Below are the code and all the weights of a small trained network. Each question names an input and a class and asks about switching units off, where a switched-off unit gives its printed mean instead of its output.

import numpy as np


def w(rows, s, z=0):
    codes = np.array(rows[::2]) - 128.0
    scale = np.full(codes.shape[1], s)
    scale[-1] = z or s
    return codes * scale


def f(y):
    return np.maximum(y, 0)


def log_softmax(a):
    a = a - a.max(-1, keepdims=True)
    return a - np.log(np.exp(a).sum(-1, keepdims=True))


def net(x, mask):
    res = np.array(x, float).reshape(1, 4) / 4 @ E
    y = f(res @ A[0][:, :-1].T + A[0][:, -1])
    res = res + np.where(mask, y, B[0][:, -1]) @ B[0][:, :-1]
    return log_softmax(res[-1] @ U[:, :-1].T + U[:, -1])


A, B = {}, {}
E = w([
[159,62,37,121,134,160,34,163,80,107,178],'x0',
[164,97,151,170,253,55,175,24,103,69,137],'x1',
[42,165,76,88,153,152,179,200,73,51,190],'x2',
[127,138,130,129,126,132,121,119,129,123,134],'x3',
],0.016)
A[0] = w([
[72,109,35,58,108,153,95,164,91,66,160,17],'neuron 1',
[73,138,104,50,116,156,243,139,82,24,171,69],'neuron 2',
[118,141,179,191,199,66,143,58,166,167,111,111],'neuron 3',
[85,96,70,82,68,177,78,218,95,114,217,123],'neuron 4',
[51,150,106,104,173,147,184,164,128,81,169,17],'neuron 5',
[206,73,160,116,94,123,58,91,166,183,87,78],'neuron 6',
[108,168,141,84,51,189,100,197,194,206,112,115],'neuron 7',
[160,150,187,200,116,2,177,63,162,119,72,127],'neuron 8',
[152,94,118,111,196,91,152,95,142,93,166,12],'neuron 9',
[201,56,68,146,153,135,33,152,115,99,192,11],'neuron 10',
[166,109,117,171,205,98,154,95,92,55,147,31],'neuron 11',
[82,207,216,121,109,108,225,157,168,141,103,62],'neuron 12',
],0.011)
B[0] = w([
[110,159,162,62,188,75,124,180,66,90,167,207],'neuron 1',
[123,125,75,173,82,189,120,133,210,165,58,205],'neuron 2',
[125,113,202,116,221,94,159,149,92,101,175,226],'neuron 3',
[80,159,138,97,148,130,39,205,80,129,136,251],'neuron 4',
[238,70,143,204,127,83,215,4,173,38,187,175],'neuron 5',
[153,185,64,141,45,178,91,177,142,186,45,227],'neuron 6',
[168,89,163,211,92,126,231,71,207,113,160,233],'neuron 7',
[116,58,205,99,163,65,149,133,128,69,191,245],'neuron 8',
[67,212,100,130,40,196,52,208,115,221,52,182],'neuron 9',
[207,64,138,226,86,153,214,62,247,148,121,238],'neuron 10',
[126,114,56,184,77,185,143,142,188,195,113,214],'neuron 11',
[107,171,44,173,24,173,67,150,154,208,52,202],'neuron 12',
],0.012,0.025)
U = w([
[157,67,153,165,137,110,188,25,171,120,147,226],'0',
[86,188,76,138,91,168,27,190,128,186,94,149],'1',
[59,153,173,29,237,68,92,154,8,85,181,8],'2',
],0.019,0.011)

Each question gives the input, the list of numbers given to net, and the class t.
The units are the neurons (one row each of A and B). Each row of codes is followed by its name. A weight is (code - 128) times the scale printed after its matrix; where a second scale follows, it is the last column's (A, B and U).
mask holds one flag per neuron, in row order. A switched-off neuron (its flag False) gives its mean, the last column of its row in B, instead of its output. The means were averaged over made-up inputs and are rounded, as every weight is.
A unit's drop is (log p(t) with every unit on - log p(t) with that unit switched off) / (log p(t) with every unit on - log p(t) with every unit switched off).
The circuit of an input: a set's keep is (log p(t) with only the set's units on - log p(t) with every unit switched off) / (log p(t) with every unit on - log p(t) with every unit switched off). Starting from all 12 units, units are removed one at a time, each time the one whose removal leaves the highest keep (on an exact tie, the one counted first), for as long as the keep stays at least 0.8.
units of the circuit, in order: the units of the circuit, biggest drop first
unit that matters most: the unit with the biggest drop
k most important neurons: the k neurons with the biggest drops, biggest first
drop of u: that unit's drop, to one decimal
input [3,3,1,0], class 1: unit that matters most => neuron 7
input [-6,-2,3,-6], class 1: 3 most important neurons => neuron 12; neuron 10; neuron 3
input [0,-4,0,2], class 0: 3 most important neurons => neuron 7; neuron 6; neuron 9
input [3,0,-7,-2], class 1: 2 most important neurons => neuron 6; neuron 7
input [-1,-7,-4,-2], class 0: 2 most important neurons => neuron 7; neuron 9
input [-3,2,-2,-1], class 2: 2 most important neurons => neuron 10; neuron 7
input [-5,2,-8,-3], class 2: 4 most important neurons => neuron 10; neuron 8; neuron 3; neuron 7
input [-7,-7,-2,-6], class 0: 2 most important neurons => neuron 7; neuron 4
input [0,-8,-5,-2], class 0: 3 most important neurons => neuron 7; neuron 9; neuron 12
input [-6,-5,-2,2], class 0: 3 most important neurons => neuron 7; neuron 4; neuron 9
input [-5,-8,-1,0], class 0: 3 most important neurons => neuron 7; neuron 9; neuron 6
input [3,8,7,4], class 1: 3 most important neurons => neuron 9; neuron 7; neuron 2
input [3,0,-6,3], class 1: 3 most important neurons => neuron 6; neuron 7; neuron 5
input [6,7,7,-2], class 1: 3 most important neurons => neuron 9; neuron 7; neuron 2
input [8,-4,3,-4], class 2: units of the circuit, in order => neuron 1
input [5,-1,7,6], class 2: 3 most important neurons => neuron 1; neuron 4; neuron 6
input [5,5,7,-7], class 1: drop of neuron 9 => 3.1
input [-4,-1,2,0], class 1: drop of neuron 8 => 0.8
input [-2,-5,0,5], class 0: drop of neuron 7 => 3.1
input [3,-4,8,5], class 2: drop of neuron 1 => 0.9
input [-3,-4,-4,7], class 0: units of the circuit, in order => neuron 7
